Below is a small trained network, with its code and all its weights. Each question gives an input and a class and asks what happens when units are switched off, that is, made to give their printed mean instead of their output.

import numpy as np


def w(rows, s, z=0):
    codes = np.array(rows[::2]) - 128.0
    scale = np.full(codes.shape[1], s)
    scale[-1] = z or s
    return codes * scale


def f(y):
    return y / 2 * (1 + np.tanh(0.7978845608 * (y + 0.044715 * y**3)))


def log_softmax(a):
    a = a - a.max(-1, keepdims=True)
    return a - np.log(np.exp(a).sum(-1, keepdims=True))


def net(x, mask):
    res = np.array(x, float).reshape(1, 5) / 4 @ E
    y = f(res @ A[0][:, :-1].T + A[0][:, -1])
    res = res + np.where(mask, y, B[0][:, -1]) @ B[0][:, :-1]
    return log_softmax(res[-1] @ U[:, :-1].T + U[:, -1])


A, B = {}, {}
E = w([
[123,128,127,128,126,125,126,130,129,130],'x0',
[128,128,128,125,128,130,127,131,127,129],'x1',
[110,133,119,190,129,134,146,213,71,93],'x2',
[172,98,141,150,84,130,29,130,103,142],'x3',
[106,109,158,163,117,249,125,117,172,134],'x4',
],0.011)
A[0] = w([
[108,133,125,118,123,126,185,132,142,135,254],'n1',
[131,118,140,111,131,184,114,90,203,142,141],'n2',
[131,129,128,123,134,108,144,155,81,124,153],'n3',
[126,125,132,125,131,125,150,135,126,126,152],'n4',
[127,123,135,105,123,171,122,100,190,142,141],'n5',
[106,131,121,113,127,129,183,131,139,129,254],'n6',
[130,127,144,168,134,177,140,153,113,114,99],'n7',
[165,122,135,126,127,151,99,105,130,133,115],'n8',
[168,139,124,15,140,50,111,72,138,135,215],'n9',
[139,132,123,123,141,124,174,139,103,121,171],'n10',
[154,106,149,149,109,119,40,132,106,142,181],'n11',
[160,119,122,152,89,132,6,126,95,141,194],'n12',
[112,133,129,208,130,215,144,162,116,113,81],'n13',
[132,128,123,139,140,79,141,186,53,119,141],'n14',
[138,127,120,138,128,92,140,156,83,126,122],'n15',
[155,129,124,126,136,156,107,99,144,116,125],'n16',
],0.016,0.0056)
B[0] = w([
[96,144,134,112,199,142,143,135,141,129,177],'n1',
[85,140,126,116,123,145,98,45,159,121,189],'n2',
[141,169,126,140,132,108,139,137,106,102,166],'n3',
[139,147,137,123,142,125,144,126,134,124,137],'n4',
[85,137,125,116,127,150,91,74,159,119,176],'n5',
[86,133,124,126,198,126,153,122,139,133,178],'n6',
[147,93,128,131,131,129,132,160,133,147,161],'n7',
[161,123,134,133,79,107,162,79,151,131,152],'n8',
[150,41,134,145,150,146,157,214,153,163,249],'n9',
[175,157,136,143,148,83,176,111,151,106,159],'n10',
[127,117,127,127,36,130,96,145,102,128,206],'n11',
[160,117,124,133,5,128,98,136,111,126,231],'n12',
[167,53,131,124,138,119,162,175,148,170,192],'n13',
[116,208,119,122,128,112,123,133,62,99,205],'n14',
[119,174,129,128,122,123,108,130,88,109,171],'n15',
[141,127,129,128,96,121,140,85,150,135,148],'n16',
],0.022,0.017)
U = w([
[149,49,154,139,249,142,222,207,173,193,251],'0',
[228,20,139,169,73,143,120,208,121,198,125],'1',
[39,173,133,73,209,182,116,11,174,104,143],'2',
[138,145,128,113,44,160,57,5,142,105,14],'3',
[105,254,108,128,214,85,171,105,79,38,120],'4',
[152,220,93,145,63,102,59,117,36,48,42],'5',
],0.0047,0.0016)

Each question gives the input, the list of numbers given to net, and the class t.
The units are the neurons (one row each of A and B). Each row of codes is followed by its name. A weight is (code - 128) times the scale printed after its matrix; where a second scale follows, it is the last column's (A, B and U).
mask holds one flag per neuron, in row order. A switched-off neuron (its flag False) gives its mean, the last column of its row in B, instead of its output. The means were averaged over made-up inputs and are rounded, as every weight is.
A unit's drop is (log p(t) with every unit on - log p(t) with that unit switched off) / (log p(t) with every unit on - log p(t) with every unit switched off).
The circuit of an input: a set's keep is (log p(t) with only the set's units on - log p(t) with every unit switched off) / (log p(t) with every unit on - log p(t) with every unit switched off). Starting from the 12 units with the biggest drops (on a tie, the unit counted first), units are removed one at a time, each time the one whose removal leaves the highest keep (on an exact tie, the one counted first), for as long as the keep stays at least 0.8.
circuit, biggest first: the units of the circuit, biggest drop first
most important unit: the unit with the biggest drop
top k neurons: the k neurons with the biggest drops, biggest first
drop of u: that unit's drop, to one decimal
input [3,4,-6,-2,1], class 2: top 3 neurons : (n2, n5, n13)
input [-3,0,-7,-5,2], class 2: most important unit : n2
input [-7,-2,0,4,5], class 3: top 3 neurons : (n9, n2, n5)
input [5,2,1,0,-3], class 4: circuit, biggest first : (n12, n13)
input [6,1,3,0,-1], class 4: circuit, biggest first : (n12, n9)
input [-4,4,-1,0,6], class 2: circuit, biggest first : (n12, n2)
input [2,6,3,-1,8], class 0: top 2 neurons : (n13, n12)
input [2,6,1,-6,3], class 0: top 2 neurons : (n13, n14)
input [-4,-4,0,-7,-8], class 0: top 2 neurons : (n9, n2)
input [1,5,8,0,3], class 0: top 2 neurons : (n12, n13)
input [6,2,-1,-8,7], class 2: top 2 neurons : (n9, n2)
input [6,-4,-8,-5,2], class 2: top 2 neurons : (n2, n5)
input [-3,-1,1,5,-1], class 5: top 2 neurons : (n9, n13)
input [8,3,1,-2,-3], class 4: most important unit : n13
input [-4,8,-4,-4,0], class 0: top 2 neurons : (n9, n14)
input [1,3,-7,7,2], class 3: drop of n2 : 0.3
input [-6,7,-6,8,2], class 3: drop of n2 : 0.1
input [0,-5,2,-2,6], class 0: drop of n13 : 0.7
